(in the rows, 128 means zero)
Known rows:
zanir: [144 137 141 111 111 119 125 121 129 120 110  90 104 125 105 116  96 111
 132 139 109 108 154 128 127  85 133]
visus: [150 140 149 122 121 121 120 132 125 120  80 108 142 123 109 119  92 119
 159 155 123 114 151 137 137  83 106]
vigrumul: [187  93 137  75 109 141 144 116 158 110 127  99 163 105  63 109  86 108
 158  90 131 108 208  83 100 138 166]
skipos: [135  84 134 146 149 148 125 140 123 142 156 161 177 130 180 139 211 187
 131 115 182 186  85  95 121 210 138]
skegrel: [144 136 141 111 113 119 123 121 129 124 107  91 104 123 108 118  99 112
 131 141 109 109 160 125 128  84 131]
ratri: [149 149 135  95 111 123 136 112 141 108 119 119 107 117 104 104  95 102
 139 123 111 102 145 124 122  88 134]
gogri: [141 107 143 124 149 136 149 122 132 100  71 150 154 149  50 102  20  87
 149 115 121 116 190 116  87 115 105]
pleplok: [ 94 132  90 151 151 147 151 146 139 138 171 204 179 120 162 145 180 140
 134 101 159 151  71 147 136 213 121]
dugel: [109 116 106 149 151 145 138 142 131 137 163 188 177 126 168 144 193 160
 131 104 164 162  78 129 133 210 127]
grekle: [171 149 176  95 136 133  95 122 117 118  90 116 121  98  91  74 109 138
 153 140 142 112 122 144 135  87  93]
donomil: [105 153  84 170 154 134  88 139 106 144 149 179 170 119 182 182 220 176
 107 120 143 140  53 157 173 179 106]
statrun: [118 156 145 140 111 112 138 138 121 130  82  98 118 137 137 121  98 109
 158 183 113 122 136 150 148  66 103]
damo: [151 136 130 100  95 133 123 117 133 123 128  92 122 103 100 122 106 112
 140 131 106 102 163 131 137  97 137]
trobraplim: [136 128 156 141 137 118 116 123 106 117  61 109 120 148 104 117  70 118
 135 161 116 123 152 130 120  73  91]
sifil: [103 121 121 148 148 138 133 127 163 152 182 155 167 135 165 157 193 157
  85  65 147 159  92 132 129 211 160]
stugrim: [113 119  93 149 150 148 133 142 134 136 166 192 189 119 159 152 193 157
 137 100 163 154  83 130 139 213 131]
grigre: [ 87  97 109 161 164 137 128 126 118 136 164 185 117 163 164 150 168 151
  74  98 139 164  81 118 105 191 134]
ploduk: [107 113  90 135 141 148 136 130 139 137 196 177 153 118 161 155 196 151
 108  84 147 148  90 121 127 216 155]
bridru: [118 163 134 142 120 117 135 133 120 122  80 116 122 138 117 126  80  99
 153 169 107 110 141 158 146  71  96]

Facts:
bigi χ 436; bokal χ 436; bopul χ 436; bredrun χ 493; bridru χ 436; brolek χ 493; bronuran χ 436; brote χ 493; brudrum χ 436
brugris χ 436; bruskeklem χ 436; bruzur χ 436; buvibran χ 436; dagro χ 436; damo χ 436; dapepim χ 436; daski χ 436; debrupe χ 493
deklik χ 493; doklus χ 436; donomil χ 493; dratren χ 436; drazori χ 493; dredruplor χ 436; drefupus χ 436; dregrodul χ 493; drisik χ 436
drivumil χ 493; drizel χ 436; drofal χ 436; druni χ 493; dugel χ 493; duzuk χ 436; faflin χ 493; famum χ 436; fede χ 436
feguk χ 436; feplofam χ 493; festo χ 493; figas χ 436; fiklun χ 493; fimes χ 436; flalu χ 493; flaze χ 493; fledem χ 493
flelak χ 436; flini χ 436; flivi χ 493; floflum χ 436; floku χ 436; foves χ 436; fugunen χ 493; gakil χ 493; gapafle χ 436
gefik χ 436; gelukles χ 436; giko χ 436; gogri χ 436; gomi χ 436; grasol χ 493; gredrol χ 493; grekle χ 436; greko χ 493
gribrar χ 493; grigre χ 493; grodakun χ 493; grunenar χ 436; guklus χ 436; kasos χ 436; katuror χ 436; kavo χ 436; kepur χ 436
kezuri χ 436; kipa χ 493; kipak χ 436; kister χ 436; kladrek χ 436; kladruk χ 436; klafliflo χ 436; klaflodrin χ 436; klapal χ 493
klava χ 493; klefa χ 436; klekler χ 436; klete χ 493; kligam χ 436; kliklel χ 493; klimil χ 493; klubram χ 493; kludus χ 436
kluflik χ 436; kofam χ 436; kubri χ 493; limis χ 436; lobron χ 493; lokol χ 436; loskenus χ 436; lugrol χ 493; lugrum χ 493
luskel χ 436; luta χ 436; mamak χ 436; matal χ 436; mebror χ 493; miklek χ 436; mitri χ 436; modul χ 436; mogri χ 436
moplir χ 436; mubegul χ 493; muklekler χ 436; nadrom χ 436; neba χ 436; nefli χ 436; neku χ 436; nepel χ 493; nesin χ 436
nezer χ 436; nisus χ 436; nivik χ 493; nosim χ 436; nutek χ 493; pebrina χ 436; pedim χ 436; plabrik χ 493; pleplok χ 493
plestu χ 493; plidrek χ 436; ploduk χ 493; plofema χ 436; postim χ 493; pufuval χ 436; putrus χ 436; rabo χ 493; raflil χ 436
rakan χ 436; ranu χ 436; ratri χ 436; rezek χ 493; ribi χ 436; rilus χ 436; ripi χ 436; roram χ 436; rotim χ 436
rugem χ 436; saplis χ 436; segrovol χ 493; setestas χ 436; sifil χ 493; sivogre χ 493; skegrel χ 436; skiflur χ 436; skipos χ 493
skisku χ 436; skisol χ 493; skodo χ 436; skodrok χ 436; skoguk χ 493; skola χ 493; skugabro χ 436; sodril χ 436; stalen χ 493
statrun χ 436; stebonus χ 436; stefeskan χ 436; stestogar χ 493; steti χ 493; stifli χ 436; stise χ 436; stobrale χ 436; stofa χ 493
stofi χ 436; stugrim χ 493; stutrir χ 436; subuk χ 436; taplo χ 436; tepem χ 493; tiburom χ 436; tidin χ 436; tigros χ 436
toplel χ 436; toskostu χ 493; tovik χ 493; tredrur χ 436; treflil χ 436; treruran χ 436; tretak χ 493; trobraplim χ 436; troplas χ 493
trosun χ 436; trufugras χ 436; trutek χ 436; vabudal χ 493; vadrum χ 436; vagro χ 493; vaklebren χ 493; vastak χ 493; vegebril χ 493
vekes χ 436; veskam χ 436; vezar χ 436; veze χ 436; vigrumul χ 436; visus χ 436; vizak χ 436; vizum χ 436; volum χ 493
vubutre χ 436; vugrar χ 436; vupa χ 436; zabi χ 436; zafoplen χ 493; zanir χ 436; zavek χ 436; zeflor χ 493; zevan χ 493
zodrotra χ 493; zofu χ 436; zolel χ 493; zosa χ 493; zovon χ 436; zuskas χ 436; zuski χ 493; zutrun χ 493; bredrun Φ ripi
bridru Φ flini; brolek Φ drefupus; brote Φ dapepim; brugris Φ guklus; bruskeklem Φ tidin; bruzur Φ famum; buvibran Φ feplofam; damo Φ kluflik; deklik Φ putrus
doklus Φ dredruplor; dratren Φ trufugras; drazori Φ drisik; dredruplor Φ bredrun; drefupus Φ stise; dregrodul Φ brolek; drisik Φ zeflor; drizel Φ zavek; druni Φ giko
dugel Φ subuk; duzuk Φ ranu; faflin Φ vubutre; famum Φ ribi; feguk Φ grekle; feplofam Φ statrun; festo Φ saplis; figas Φ pufuval; fiklun Φ skisku
flalu Φ plidrek; flaze Φ matal; fledem Φ bridru; flini Φ nivik; floflum Φ buvibran; floku Φ drizel; gakil Φ klapal; gapafle Φ fledem; gefik Φ nefli
gelukles Φ rugem; giko Φ neku; gogri Φ vabudal; grasol Φ lokol; grigre Φ nutek; grunenar Φ kister; guklus Φ postim; kasos Φ gefik; katuror Φ grasol
kavo Φ skugabro; kepur Φ damo; kezuri Φ trutek; kipak Φ tretak; kladrek Φ katuror; kladruk Φ grunenar; klaflodrin Φ klekler; klapal Φ flelak; klava Φ rotim
klefa Φ dagro; klekler Φ skola; kliklel Φ dregrodul; klubram Φ fugunen; kludus Φ ratri; kluflik Φ stugrim; kofam Φ plofema; kubri Φ taplo; limis Φ zofu
lokol Φ limis; lugrum Φ gapafle; luskel Φ moplir; luta Φ kliklel; mamak Φ zolel; matal Φ vagro; mitri Φ troplas; mogri Φ skisol; mubegul Φ stutrir
muklekler Φ lugrum; nadrom Φ kludus; neba Φ flaze; nefli Φ klefa; neku Φ dugel; nepel Φ miklek; nesin Φ sifil; nezer Φ zodrotra; nisus Φ setestas
nivik Φ rakan; nosim Φ muklekler; nutek Φ zosa; pebrina Φ veskam; pedim Φ pebrina; plabrik Φ druni; pleplok Φ zuskas; plestu Φ drofal; plidrek Φ skodrok
ploduk Φ vaklebren; postim Φ nisus; pufuval Φ klafliflo; putrus Φ skipos; rabo Φ feguk; raflil Φ tiburom; ratri Φ stestogar; rezek Φ nesin; ribi Φ nadrom
rilus Φ klubram; ripi Φ plestu; roram Φ duzuk; rotim Φ klete; rugem Φ brote; segrovol Φ mitri; setestas Φ neba; sifil Φ doklus; sivogre Φ pedim
skiflur Φ skoguk; skipos Φ gakil; skisku Φ segrovol; skodo Φ trosun; skodrok Φ floku; skoguk Φ plabrik; skola Φ vezar; sodril Φ brugris; statrun Φ kligam
stebonus Φ zabi; stestogar Φ stobrale; steti Φ grigre; stifli Φ pleplok; stofi Φ fimes; stugrim Φ mogri; stutrir Φ donomil; subuk Φ lobron; taplo Φ bokal
tidin Φ dratren; tovik Φ kladruk; trobraplim Φ figas; trosun Φ mubegul; trutek Φ stebonus; vagro Φ nepel; vaklebren Φ vugrar; vastak Φ floflum; vekes Φ daski
veskam Φ veze; vezar Φ vupa; veze Φ kipak; vigrumul Φ klimil; vizak Φ stefeskan; vugrar Φ kepur; vupa Φ festo; zafoplen Φ kofam; zavek Φ luta
zeflor Φ bigi; zodrotra Φ ploduk; zosa Φ trobraplim; zuskas Φ raflil; zuski Φ greko; zutrun Φ kipa; bopul τ stalen; bredrun τ klefa; bronuran τ kipak
brudrum τ nepel; brugris τ zavek; bruskeklem τ zolel; bruzur τ nivik; buvibran τ dapepim; dagro τ grodakun; damo τ kladruk; dapepim τ katuror; daski τ zovon
debrupe τ grasol; deklik τ vabudal; dredruplor τ vizum; dregrodul τ zanir; drivumil τ lokol; drizel τ vizak; drofal τ plofema; duzuk τ treruran; famum τ kladrek
fede τ vekes; feguk τ skola; feplofam τ deklik; fiklun τ kavo; fimes τ gakil; flalu τ dregrodul; flaze τ fimes; flini τ feplofam; flivi τ stestogar
floku τ tredrur; foves τ flivi; gakil τ sifil; gelukles τ skisol; grasol τ toskostu; gredrol τ putrus; greko τ vaklebren; grigre τ greko; grodakun τ troplas
guklus τ grigre; kasos τ pebrina; kavo τ skugabro; kepur τ postim; kipak τ tigros; kladrek τ debrupe; kladruk τ gomi; klafliflo τ neku; klapal τ kepur
klefa τ plestu; klete τ bronuran; klubram τ neba; kubri τ nosim; limis τ kasos; lokol τ bopul; loskenus τ mebror; lugrol τ miklek; lugrum τ klaflodrin
luskel τ kligam; luta τ trosun; mamak τ guklus; matal τ famum; mebror τ dagro; miklek τ plidrek; mitri τ brugris; modul τ stofa; mubegul τ tepem
muklekler τ duzuk; nadrom τ fede; neba τ stofi; nefli τ drizel; neku τ flaze; nezer τ drisik; nosim τ figas; nutek τ kubri; pebrina τ floku
plestu τ veskam; ploduk τ bruskeklem; plofema τ toplel; postim τ zodrotra; pufuval τ floflum; putrus τ zuski; rabo τ zosa; raflil τ saplis; rakan τ klete
ranu τ flelak; ratri τ sodril; rezek τ ratri; ribi τ klubram; saplis τ muklekler; sifil τ vezar; sivogre τ nadrom; skegrel τ brote; skisku τ stebonus
skisol τ rakan; skodo τ klapal; skoguk τ flalu; skola τ skodo; skugabro τ vupa; sodril τ vubutre; stalen τ fiklun; stefeskan τ feguk; stestogar τ damo
stobrale τ nutek; stofa τ foves; stofi τ steti; taplo τ vastak; tepem τ klafliflo; tiburom τ drivumil; tidin τ luta; tigros τ flini; toplel τ klekler
toskostu τ volum; tredrur τ kluflik; treflil τ nezer; treruran τ daski; trosun τ rabo; vabudal τ kludus; vadrum τ stefeskan; vaklebren τ brudrum; vastak τ tretak
vegebril τ dratren; vekes τ matal; veskam τ sivogre; vezar τ treflil; vigrumul τ zutrun; vizum τ tidin; volum τ gribrar; vubutre τ limis; zabi τ mamak
zanir τ visus; zavek τ vegebril; zevan τ ranu; zodrotra τ zevan; zofu τ mubegul; zolel τ zuskas; zosa τ modul; zovon τ pufuval; zuskas τ dredruplor
zuski τ buvibran; zutrun τ gredrol

Rows:
No name comes twice in this set of rows, the named rows included.
[ 90 127  74 168 138 127 117 132 135 150 174 156 161 142 180 197 203 152
  83  93 123 141  87 135 150 196 150]	mubegul
[142 164 125 143 111  95  60 110  92 129  82  75  96 136 142 165 135 140
  99 166  82  93 131 138 164  40 113]	daski
[181 105 172  94 104 121 108 116 126 125 111  62 107 121 126 107 129 145
 141 144 134 133 167  88 117  87 151]	putrus
[147  90 177 101 116 126 164 119 143 117 109  95  95 150 107  80  69 106
 142 133 131 148 176  84  80  96 153]	kavo
[ 78  79 101 187 167 141 159 140 124 134 134 199 172 181 158 163 137 138
 111 113 148 179 105 107 101 203 125]	steti
[143 144 156 115 115 117 123 116 146 132 108  77 119 131 108 118  97 113
 121 123 106 108 161 136 129  91 137]	treflil
[135 197 158  86 125 134 142 135 141 119 122 142 106  82 100  51 104 102
 174 145 138  98 100 188 148  88  90]	moplir
[153 138 156 107 131 130 134 129 131 113  94 127 136 118  86  90  79 110
 162 137 134 113 148 137 121  96 106]	dratren
[ 58 123  76 188 136 131 182 155 139 142 158 189 177 162 192 179 163 124
 135 137 141 169  91 137 135 194 134]	zafoplen
[131  92 156 137 144 143 124 125 161 158 179 125 166 137 177 141 217 182
  91  67 167 182  93  99 119 213 173]	gakil

The same elements again, as new rows of numbers:
Known rows:
klimil: [107 131 135  76 143 133 129 132 135 121 113 128 129 137 130  99 172 130
 117 124 112 195 104 135 145 168 139 152 140]
gakil: [101 122 130 116 147 142 153 125 135 112 118 121 128 136 128 114 157 130
 121 135 107 190  96 134 135 166 135 150 145]
stifli: [137 123 122 180 123 129 141 121 126 126 137 123 129 123 127 151  93 128
 137 135 137  87 138 124 113 108 119 111 124]
pleplok: [102 122 131 120 148 143 156 123 138 111 114 118 131 138 131 112 154 131
 122 133 110 189  95 135 135 172 135 146 146]
segrovol: [102 125 132 117 148 142 154 124 138 113 114 117 130 139 131 111 155 131
 121 132 109 189  96 135 135 171 135 146 145]
zodrotra: [ 86 109 164 148 145 151 152 158 120 107 127  92 147 171 145  97 182 147
  98 142 108 180  83 124 182 159 136 162 160]
giko: [143 131 125 132 116 120 112 131 123 137 136 133 126 122 126 137 112 126
 132 125 138  94 146 124 124 104 124 118 118]
raflil: [142 150 135 123 123 125  97 125 127 140 123 134 137 146 147 113 115 123
 130 107 140  86 132 124 126 112 121 110 131]
saplis: [150 152 136  83 117 111  91 136 120 152 120 154 142 132 139 105 142 130
 128  94 148  93 151 126 134 102 128 114 120]
grekle: [149 138 129  91 112 110  87 139 120 146 135 143 125 121 126 125 130 125
 127 117 140 100 155 124 133 100 128 124 113]
taplo: [131 151 129 139 121 119  95 108 131 160 141 113 115 125 137 121 105 115
 134 104 139  93 131 124 129 116 125  97 121]
vegebril: [116 131 137 145 155 150 153 137 131 118  97 120 140 153 127 108 137 137
 120 121 108 190  87 144 133 195 139 160 146]
treflil: [143 128 123 135 116 119 116 131 119 136 140 136 125 119 123 142 115 127
 134 129 137  95 147 124 123  98 124 121 117]
stobrale: [148 156 140  94 115 108  58 131 130 162 129 117 114 135 134 108 115 115
 122 102 137 100 146 124 139 119 129 113 116]
tovik: [ 96 115 129 163 153 153 182 114 142 102 115 108 133 139 131 123 137 133
 124 141 108 183  87 135 126 176 131 141 151]
mamak: [136 120 125 174 120 132 131 121 129 130 138 115 125 124 126 150  85 125
 133 140 138  90 137 124 116 120 120 111 120]
drofal: [150 139 135  67 110 117  59 145 120 138 129 139 128 145 136 112 127 120
 120 122 136  96 146 122 137 109 126 129 119]
treruran: [144 144 132 133 122 121 124 127 123 142 120 146 144 129 138 121 123 133
 135 104 148  88 142 126 123 105 124 108 125]
volum: [ 99 124 130 118 146 137 161 120 139 114 120 118 124 128 128 114 162 131
 123 131 110 190 102 132 136 159 135 142 145]

Rows:
No name comes twice in this set of rows, the named rows included.
[158 135  94  93 117 118 115  99 140 136 121 161 117  92 114 151  86 114
 150 125 145 102 159 136  77 124 123 104 103]	mogri
[121 116 151 218 121 130 142 154 105 127 156 101 137 148 136 141 123 141
 120 138 128  80 126 113 160  81 121 129 136]	nezer
[ 99 119 140 164 153 152 164 114 154  90 111  90 122 158 140 120 125 122
 120 151 101 180  87 128 124 178 126 138 160]	rezek
[ 91 117 123 110 147 157 133 116 132 105 131 115 120 145 136 118 146 117
 121 155 100 186  77 135 132 173 131 154 147]	skoguk
[ 90 116 154 144 146 145 150 145 128 115 125  92 135 158 138 102 168 140
 104 137 108 185  88 128 169 168 137 154 152]	vaklebren
[142 120 130 180 120 122 143 126 134 118 131 116 126 126 126 151  95 129
 134 137 136  88 149 119 115 102 118 109 126]	kasos
[151 124 125  81 107 110 108 145 116 143 130 157 137 108 119 131 137 137
 126 122 151 101 168 127 132 102 130 125 105]	flelak
[119 130 106  22 139 137 123  96 156 120  96 150 122 111 124 107 141 117
 131 129 125 200 115 146 100 204 137 131 124]	skisol
[147 143 131  78 111 114  57 138 120 143 140 134 114 138 133 120 125 113
 125 124 129  99 143 122 134 101 125 129 117]	zofu
[100 118 127 124 146 132 183 122 136 114 119 129 131 113 121 122 169 139
 127 128 116 192 110 134 135 155 137 140 139]	gribrar
[102 135 138 140 152 139 157 114 147 126 107 103 127 136 132 105 143 130
 122 116 114 190  95 136 137 186 137 132 146]	nutek
[ 97 127 136 178 157 147 182 108 149 118 109  94 129 138 132 115 128 133
 125 123 113 185  88 136 129 189 133 128 151]	kubri

Now the same elements, written a new way:
Known rows:
vagro: [126 174 133 101  84  74  65 151 131 103 177 185 174 160 178  75  80  86
  89 150 107 123  75  80  83  74  83]
kladrek: [124  88 111 167 123 173 161 160 113 122  98 122  85  77 135 143 161 135
 118 139  92  91 160  79 103 166  99]
veze: [126 125 137 149 155 164 154 129 142 138 111 133 140 115 133 157 160 123
 153 149 138 155 163 125 155 162 125]
brote: [135 159 108  90  85  75  76 137  97 105 157 104  97 148 128  84  83 137
  82  91 102 101  72 136  86  70 142]
saplis: [128 142 139 157 173 170 108 109 149 149 116 119 156 154 125 168 150 115
 120 162 169 160 163 134 170 161 134]
zeflor: [131 143 115  93  89  77  78 134 115 104 160 106 102 158 120  83  77 139
  81  94 103  87  72 133  86  71 141]
kasos: [134 113 140 129 131 136 161 138 144 132 100 154 125  87 135 134 169 129
 172 126 106 129 167 110 142 158 114]
miklek: [116 174 149 170 159 171  83 143 151 109 156 187 182 148 178 102 162  77
 141 168 171 169 167  80  87 168  67]
floflum: [131 155 131 121 126 155 156 135 129 152 105 131 126  89 146 162 170 120
 155 141 125 162 154 129 160 163 133]
mubegul: [144 161 138  88 163  76 117 153 151 103 161  90 124 164 174  81  89 121
  82  76 129  68  72 174  87  68 143]
tovik: [135 121 119  92  86  75 136 144 108 103 154 124  94 136 121  78  81 145
 100  78  96  75  73 119  84  69 134]
steti: [136 142 114  88  82  73 141 148  87 105 149 124  91 111 131  79  98 144
 101  75  94  80  73 123  85  70 138]
vabudal: [134 173 106  88  92  76  63 126 113 104 169  93 109 158 149 112  99 125
  79  92 127 126  73 167  87  71 146]
drizel: [ 94  76 161 154 136 172 157  74 155 108 100  91 134  92  79 168 171  94
 163 105 108 166  87 162 182 137 124]
bopul: [131 127 141 146 157 160 155 124 147 138 107 138 140 120 128 153 162 124
 159 150 134 147 166 121 157 160 125]
vastak: [135 119 119  91  83  74 139 144 107 104 151 126  94 132 120  76  82 146
 101  80  96  75  73 119  84  70 136]
ratri: [133 120 143 153 164 163 154 118 150 140 106 138 147 135 123 152 157 123
 154 153 138 142 167 116 162 158 123]
flivi: [145 116 159 183  91  74 122 148  62 116 113 100 150 128 163  76  72 156
  90 106 163 132  73 168  84  71 141]
gribrar: [129 142  83 100  82 135  85 160  70 104 140  92  83 135 138  93  80 130
  78 101  93  75  73  81  84  76 140]

Rows:
No name comes twice in this set of rows, the named rows included.
[134 156 134 113 154 156 153 124 146 139 109 120 144 111 148 165 168 116
 156 140 138 158 161 144 169 161 135]	flini
[139  82 156 170 160 143 160 111 154 138  93 175 146 140  98 103 146 133
 173 151 109  82 172  90 151 142  95]	gelukles
[138  91 155 173 172 163 155  96 155 146  95 162 157 159  95 131 132 123
 161 160 134  98 168  96 166 144 110]	vadrum
[146 123 159 184  92  75 114 148  61 118 112  97 153 131 164  79  73 157
  89 108 165 136  72 169  85  71 141]	stestogar
[146 161 127  91  82  76  67  85 118 128 126 158 101 159  85  81  88 135
  88 108  95  93  74  99  87  69 143]	sifil
[138 104 153 167 159 158 154 102 152 159  95 158 150 152 101 139 150 122
 159 159 128 118 168  98 167 150 119]	feguk
[123  95 127 150  84  75 109 147  77 104 148 108 127 155 153  79  72 140
  90 117 145 141  72 171  86  77 143]	zosa
[133 170 124  95 131 150 157 135 126 142 112 115 129  83 164 168 172 113
 156 125 131 164 146 157 168 164 140]	kludus
[136 128 148 171 173 170  95  88 153 173  99 131 165 165  97 162 134 113
 121 164 166 145 168 110 176 153 130]	rakan
[140 163 146 130 169 165 109  99 152 158 102 122 159 155 131 167 165 106
 130 159 164 156 164 142 178 153 138]	fimes
[137 136 145 140 158 159 152 114 149 148 102 139 148 135 124 155 164 118
 156 149 136 143 167 120 167 157 128]	kipak
[139 150 149 117 178 163 159 142 153 109 107 103 158 141 172 158 168 108
 156 131 161 109 164 165 171 146 129]	neku
[ 87  76 151 108  82  78 138  70 152 103 122  89 129 114  79  92 140  91
 123  69  94  93  72 135  92  70 132]	flalu

